Below is a small trained network, with its code and all its weights. Each question gives an input and a target symbol and asks what happens when units are switched off, that is, made to give their printed mean instead of their output.

import numpy as np


def w(rows, s, z=0):
    codes = np.array(rows[::2]) - 128.0
    scale = np.full(codes.shape[1], s)
    scale[-1] = z or s
    return codes * scale


def f(y):
    return np.maximum(y, 0)


def softmax(a):
    e = np.exp(a - a.max(-1, keepdims=True))
    return e / e.sum(-1, keepdims=True)


def log_softmax(a):
    a = a - a.max(-1, keepdims=True)
    return a - np.log(np.exp(a).sum(-1, keepdims=True))


def net(x, mask):
    ids = ['αβδζηθλπφψω'.index(c) for c in x.split()]
    T = len(ids)
    res = E[ids] + P[:T]
    u = 0
    for l in range(2):
        q, k, v = (res @ M[l].T for M in (Q, K, V))
        z = softmax(np.where(np.tri(T) > 0, q @ k.T / 3**0.5, -1e9)) @ v
        res = res + np.where(mask[u], z, O[l][:, -1]) @ O[l][:, :-1]
        u += 1
        y = f(res @ A[l][:, :-1].T + A[l][:, -1])
        res = res + np.where(mask[u : u + 12], y, B[l][:, -1]) @ B[l][:, :-1]
        u += 12
    return log_softmax(res[-1] @ U[:, :-1].T + U[:, -1])


Q, K, V, O, A, B = {}, {}, {}, {}, {}, {}
E = w([
[87,174,161,163,102,127,150,163],'α',
[139,147,145,202,107,60,162,135],'β',
[5,100,19,125,117,171,138,127],'δ',
[101,116,81,156,138,71,79,163],'ζ',
[53,168,110,54,46,121,56,64],'η',
[80,163,131,99,144,137,75,180],'θ',
[98,92,156,235,139,93,104,207],'λ',
[56,84,75,70,144,91,141,170],'π',
[215,171,76,103,31,108,80,114],'φ',
[145,184,174,160,110,55,111,174],'ψ',
[143,113,137,47,150,127,209,84],'ω',
],0.023)
P = w([
[150,23,159,99,186,224,64,2],'0',
[161,47,140,96,145,180,92,48],'1',
[153,79,128,101,122,157,98,76],'2',
[142,102,109,97,108,146,108,97],'3',
[132,108,101,92,103,139,134,141],'4',
[128,155,96,95,81,125,126,133],'5',
[124,178,67,85,65,110,120,133],'6',
[121,186,54,83,56,102,132,152],'7',
[106,187,54,85,57,102,159,193],'8',
[95,222,49,82,46,98,144,190],'9',
[69,230,83,118,43,96,113,194],'10',
],0.008)
Q[0] = w([
[133,141,94,189,216,135,102,155],'L0H1',
[205,124,120,98,207,210,177,2],'L0H1',
[214,108,202,105,204,216,177,75],'L0H1',
],0.0082)
K[0] = w([
[146,105,193,107,82,218,83,169],'L0H1',
[164,102,211,134,182,151,186,59],'L0H1',
[174,105,108,115,255,140,128,23],'L0H1',
],0.0097)
V[0] = w([
[105,105,19,114,86,3,164,124],'L0H1',
[150,102,172,94,119,108,63,149],'L0H1',
[148,138,146,75,9,194,118,144],'L0H1',
],0.0068)
O[0] = w([
[102,140,136,116,176,19,101,46,253],'L0H1',
[72,177,164,79,86,60,25,254,148],'L0H1',
[99,106,137,83,31,77,186,157,216],'L0H1',
],0.0077,0.007)
A[0] = w([
[166,59,101,129,181,74,113,173,203],'L0N1',
[135,127,147,36,85,210,208,105,252],'L0N2',
[177,254,200,142,178,98,157,110,155],'L0N3',
[210,92,95,134,92,94,144,90,175],'L0N4',
[154,146,124,189,87,146,199,129,27],'L0N5',
[104,82,58,67,173,151,206,115,104],'L0N6',
[41,117,146,129,142,144,71,186,95],'L0N7',
[105,53,152,117,41,107,136,112,182],'L0N8',
[154,121,150,46,46,150,227,111,16],'L0N9',
[58,170,141,168,161,127,81,89,190],'L0N10',
[148,210,80,80,119,142,145,86,226],'L0N11',
[100,206,43,187,92,115,160,129,245],'L0N12',
],0.0075,0.0022)
B[0] = w([
[107,187,54,245,86,108,99,100,176],'L0N1',
[45,133,150,194,141,142,154,170,189],'L0N2',
[165,217,103,32,110,178,148,71,167],'L0N3',
[186,165,147,162,66,134,182,153,161],'L0N4',
[142,232,55,163,158,142,47,106,136],'L0N5',
[225,45,217,55,131,104,102,140,190],'L0N6',
[109,141,132,45,99,45,154,144,221],'L0N7',
[127,128,107,177,73,120,90,83,246],'L0N8',
[85,102,165,108,190,138,146,122,192],'L0N9',
[162,58,2,94,204,109,195,136,217],'L0N10',
[91,96,177,157,179,77,189,178,224],'L0N11',
[135,68,156,137,114,170,171,196,254],'L0N12',
],0.007,0.0088)
Q[1] = w([
[135,121,87,90,129,87,181,111],'L1H1',
[84,111,91,121,37,2,217,188],'L1H1',
[145,139,84,134,147,78,160,124],'L1H1',
],0.0069)
K[1] = w([
[111,141,144,199,114,85,139,148],'L1H1',
[119,164,83,105,148,35,254,205],'L1H1',
[74,143,82,90,169,200,211,147],'L1H1',
],0.0056)
V[1] = w([
[74,128,101,204,94,130,78,1],'L1H1',
[106,82,187,217,168,63,191,167],'L1H1',
[149,209,139,184,127,135,170,110],'L1H1',
],0.0065)
O[1] = w([
[131,93,124,68,69,89,116,125,89],'L1H1',
[192,148,69,107,44,165,11,94,254],'L1H1',
[105,134,179,144,166,125,71,143,24],'L1H1',
],0.013,0.0063)
A[1] = w([
[149,174,98,62,56,108,123,161,177],'L1N1',
[40,166,122,101,129,154,27,101,79],'L1N2',
[141,198,38,70,132,202,35,146,119],'L1N3',
[72,35,133,197,130,191,103,2,215],'L1N4',
[97,143,224,52,104,173,146,49,100],'L1N5',
[57,88,120,47,132,143,87,84,129],'L1N6',
[211,154,113,212,129,88,181,97,182],'L1N7',
[140,133,112,64,98,67,92,208,236],'L1N8',
[231,106,143,188,66,242,146,130,2],'L1N9',
[113,160,80,118,128,139,86,137,102],'L1N10',
[121,28,116,211,105,160,94,179,58],'L1N11',
[162,185,166,55,120,98,148,32,182],'L1N12',
],0.0073,0.0042)
B[1] = w([
[161,20,223,172,151,150,180,148,247],'L1N1',
[110,172,117,181,131,106,138,221,166],'L1N2',
[116,83,189,139,187,221,184,117,176],'L1N3',
[94,254,134,154,48,61,58,101,155],'L1N4',
[216,95,73,249,145,159,134,222,151],'L1N5',
[185,154,149,157,220,140,88,118,196],'L1N6',
[96,162,56,2,128,138,119,137,166],'L1N7',
[106,77,157,125,202,108,134,48,251],'L1N8',
[151,96,67,157,165,15,214,207,141],'L1N9',
[168,85,79,214,166,45,60,111,161],'L1N10',
[67,166,135,36,67,185,49,236,158],'L1N11',
[110,100,173,121,88,212,43,80,177],'L1N12',
],0.0065,0.017)
U = w([
[59,139,121,151,135,194,229,160,180],'α',
[164,156,68,117,108,139,165,53,190],'β',
[90,91,47,9,143,202,158,104,186],'δ',
[176,104,66,225,212,114,178,115,3],'ζ',
[55,102,182,160,134,97,148,84,146],'η',
[114,147,134,65,254,90,187,225,189],'θ',
[130,120,120,111,139,123,101,218,119],'λ',
[171,104,120,30,220,85,128,123,1],'π',
[142,62,190,71,100,68,205,205,20],'φ',
[174,184,201,27,212,87,65,160,169],'ψ',
[213,86,116,169,213,207,144,159,152],'ω',
],0.0066,0.0051)

Each question gives the input, a string of symbols that net reads in full, and the target symbol t.
The units are the heads (3 rows each of Q, K, V and O) and the neurons (one row each of A and B). Each row of codes is followed by its name. A weight is (code - 128) times the scale printed after its matrix; where a second scale follows, it is the last column's (O, A, B and U).
mask holds one flag per unit, layer by layer, with each layer's heads first. A switched-off unit (its flag False) gives its mean, the last column of its rows in O or B, instead of its output. The means were averaged over made-up inputs and are rounded, as every weight is.
A unit's drop is (log p(t) with every unit on - log p(t) with that unit switched off) / (log p(t) with every unit on - log p(t) with every unit switched off).
The circuit of an input: a set's keep is (log p(t) with only the set's units on - log p(t) with every unit switched off) / (log p(t) with every unit on - log p(t) with every unit switched off). Starting from the 12 units with the biggest drops (on a tie, the unit counted first), units are removed one at a time, each time the one whose removal leaves the highest keep (on an exact tie, the one counted first), for as long as the keep stays at least 0.8.
units of the circuit, in order: the units of the circuit, biggest drop first
most important unit: the unit with the biggest drop
top k neurons: the k neurons with the biggest drops, biggest first
k most important neurons of layer l: the k neurons of layer l with the biggest drops, biggest first
input ψ ω λ π, target ω: units of the circuit, in order	[L1H1; L1N3; L0N2; L0H1]
input η ω ψ ζ, target ζ: 2 most important neurons of layer 1	[L1N10; L1N12]
input λ δ λ λ ω η η ζ π, target π: units of the circuit, in order	[L0H1; L0N6; L1N8]
input λ ζ β π ψ ψ α, target θ: most important neuron of layer 1	[L1N12]
input β ζ α α η ψ η η ζ, target φ: units of the circuit, in order	[L1N1; L0H1]
input β η θ, target θ: units of the circuit, in order	[L1H1; L0H1; L0N7]
input φ η δ θ η η η η η, target φ: units of the circuit, in order	[L1H1; L0H1]
input ζ φ π λ η θ π λ ω λ δ, target ω: 2 most important neurons of layer 1	[L1N3; L1N7]
input θ ψ λ ω π ω λ φ, target ω: units of the circuit, in order	[L1H1; L1N1]
input λ η η η α η ζ, target η: top 2 neurons	[L1N8; L0N10]
input α η η ψ λ η, target ω: units of the circuit, in order	[L1H1; L1N3; L1N1]
input ψ λ δ λ η η η π, target φ: units of the circuit, in order	[L0N6; L0H1]
input η η ω β λ λ ψ, target ω: units of the circuit, in order	[L1N3; L1H1; L0N7]
input λ λ ψ λ λ θ, target ω: most important neuron of layer 0	[L0N10]
input η ω λ θ, target ω: units of the circuit, in order	[L1N3; L1H1]
input φ ψ ψ η η α η η ζ, target η: units of the circuit, in order	[L0H1; L1N8; L0N1]
input φ ψ η λ α δ δ δ λ ω ψ, target ω: units of the circuit, in order	[L1H1; L1N3; L0N2; L0N11]
input δ ψ λ φ λ λ α, target ω: top 2 neurons	[L0N7; L1N3]
input δ ω η η δ λ φ δ β ζ, target ζ: 3 most important neurons of layer 0	[L0N6; L0N10; L0N1]
input η η λ, target φ: top 3 neurons	[L0N11; L1N1; L0N2]
input ζ λ ω π η η η η, target φ: top 2 neurons	[L0N11; L1N1]
input θ η η ζ ψ θ π ψ η η, target η: most important unit	L0H1
input η ζ π η ω π ψ λ ω λ, target ω: top 4 neurons	[L1N3; L0N2; L0N11; L0N9]
input η φ θ φ η ω, target ω: 2 most important neurons of layer 1	[L1N5; L1N12]
input ω δ δ φ π ω η π β η ψ, target η: 2 most important neurons of layer 0	[L0N6; L0N4]
input ζ λ ω, target ω: top 3 neurons	[L1N5; L0N6; L0N1]
